Below are the code and all the weights of a small trained network. Each question names an input and a class and asks about switching units off, where a switched-off unit gives its printed mean instead of its output.

import numpy as np


def w(rows, s, z=0):
    codes = np.array(rows[::2]) - 128.0
    scale = np.full(codes.shape[1], s)
    scale[-1] = z or s
    return codes * scale


def f(y):
    return np.maximum(y, 0)


def log_softmax(a):
    a = a - a.max(-1, keepdims=True)
    return a - np.log(np.exp(a).sum(-1, keepdims=True))


def net(x, mask):
    res = np.array(x, float).reshape(1, 7) / 4 @ E
    y = f(res @ A[0][:, :-1].T + A[0][:, -1])
    res = res + np.where(mask, y, B[0][:, -1]) @ B[0][:, :-1]
    return log_softmax(res[-1] @ U[:, :-1].T + U[:, -1])


A, B = {}, {}
E = w([
[42,65,168,104,101,99,155,155,210,77,100],'x0',
[123,114,123,131,144,125,96,152,124,112,131],'x1',
[171,83,174,32,79,148,71,61,176,151,141],'x2',
[75,212,105,123,147,90,97,34,140,38,154],'x3',
[119,120,126,131,135,128,121,134,129,132,147],'x4',
[72,88,54,138,117,249,119,113,135,123,106],'x5',
[42,195,153,117,109,108,80,138,97,212,58],'x6',
],0.011)
A[0] = w([
[62,165,158,110,122,110,90,144,114,186,82,97],'neuron 0',
[194,180,105,130,136,155,81,122,72,157,140,127],'neuron 1',
[160,142,197,108,122,7,138,164,123,144,151,84],'neuron 2',
[62,171,148,120,123,127,110,148,129,190,80,92],'neuron 3',
[172,71,156,127,108,138,171,224,134,206,84,72],'neuron 4',
[44,77,180,99,106,88,176,158,190,78,86,46],'neuron 5',
[86,156,104,193,156,96,216,193,99,109,104,3],'neuron 6',
[148,82,183,56,117,129,67,67,165,164,127,117],'neuron 7',
[197,88,121,136,138,142,205,143,158,37,161,101],'neuron 8',
[79,195,114,121,123,88,110,57,147,59,146,120],'neuron 9',
[68,105,81,117,110,250,131,112,126,124,90,51],'neuron 10',
],0.016,0.0025)
B[0] = w([
[178,32,110,131,90,100,138,91,113,111,153,228],'neuron 0',
[173,186,104,147,146,123,147,96,115,207,150,220],'neuron 1',
[108,130,145,165,186,78,165,161,226,92,88,226],'neuron 2',
[178,27,117,112,101,128,114,98,120,112,136,223],'neuron 3',
[29,136,144,104,192,167,98,77,70,97,128,237],'neuron 4',
[196,215,93,158,163,134,139,86,87,222,157,238],'neuron 5',
[128,187,133,91,27,173,108,204,157,118,132,227],'neuron 6',
[119,175,115,117,32,168,119,217,130,107,129,229],'neuron 7',
[171,7,118,119,79,95,115,86,108,128,127,207],'neuron 8',
[41,104,155,104,185,176,107,111,74,115,115,251],'neuron 9',
[117,151,167,158,184,50,162,167,211,95,99,238],'neuron 10',
],0.016,0.021)
U = w([
[194,10,110,112,78,91,91,87,118,120,135,235],'0',
[42,127,164,92,190,186,62,99,69,114,107,31],'1',
[137,137,162,178,175,52,156,167,230,109,74,194],'2',
[142,178,117,87,13,192,76,220,147,128,129,8],'3',
[206,197,79,172,161,129,126,88,97,248,164,103],'4',
],0.011,0.0011)

Each question gives the input, the list of numbers given to net, and the class t.
The units are the neurons (one row each of A and B). Each row of codes is followed by its name. A weight is (code - 128) times the scale printed after its matrix; where a second scale follows, it is the last column's (A, B and U).
mask holds one flag per neuron, in row order. A switched-off neuron (its flag False) gives its mean, the last column of its row in B, instead of its output. The means were averaged over made-up inputs and are rounded, as every weight is.
A unit's drop is (log p(t) with every unit on - log p(t) with that unit switched off) / (log p(t) with every unit on - log p(t) with every unit switched off).
The circuit of an input: a set's keep is (log p(t) with only the set's units on - log p(t) with every unit switched off) / (log p(t) with every unit on - log p(t) with every unit switched off). Starting from all 11 units, units are removed one at a time, each time the one whose removal leaves the highest keep (on an exact tie, the one counted first), for as long as the keep stays at least 0.8.
units of the circuit, in order: the units of the circuit, biggest drop first
unit that matters most: the unit with the biggest drop
top k neurons: the k neurons with the biggest drops, biggest first
drop of u: that unit's drop, to one decimal
input [7,-4,-7,-7,-5,-3,3], class 1: unit that matters most : neuron 4
input [8,-3,-4,-7,7,7,2], class 4: top 3 neurons : [neuron 5; neuron 9; neuron 2]
input [4,-4,7,6,-4,-3,-6], class 3: top 3 neurons : [neuron 7; neuron 4; neuron 0]
input [4,-5,-4,7,-8,-3,-5], class 1: top 2 neurons : [neuron 9; neuron 0]
input [-5,1,5,-5,1,0,2], class 1: top 4 neurons : [neuron 4; neuron 5; neuron 6; neuron 0]
input [-3,-2,8,5,4,-7,-6], class 3: top 2 neurons : [neuron 7; neuron 10]
input [5,-8,0,5,4,-5,5], class 0: top 3 neurons : [neuron 0; neuron 4; neuron 10]
input [-1,8,5,-6,-1,-7,4], class 2: top 2 neurons : [neuron 2; neuron 9]
input [-1,-4,-2,-4,1,-6,-5], class 2: top 4 neurons : [neuron 2; neuron 0; neuron 3; neuron 9]
input [-4,5,-5,-6,-6,-2,3], class 1: top 2 neurons : [neuron 4; neuron 7]
input [7,2,-6,5,-5,-5,-4], class 4: top 2 neurons : [neuron 5; neuron 7]
input [1,5,-7,5,-8,2,5], class 3: top 3 neurons : [neuron 6; neuron 4; neuron 8]
input [-8,3,-3,-6,-7,8,-6], class 2: top 2 neurons : [neuron 10; neuron 5]
input [-5,-4,-8,-5,1,4,3], class 3: units of the circuit, in order : [neuron 6]
input [-2,-7,-1,0,-8,-1,2], class 0: units of the circuit, in order : [neuron 5; neuron 10]
input [7,5,-3,-3,-7,1,-3], class 4: drop of neuron 5 : 1.4
input [0,3,5,-7,3,0,3], class 1: drop of neuron 4 : 6.8
input [2,7,-4,8,5,-7,-5], class 1: drop of neuron 9 : 5.0
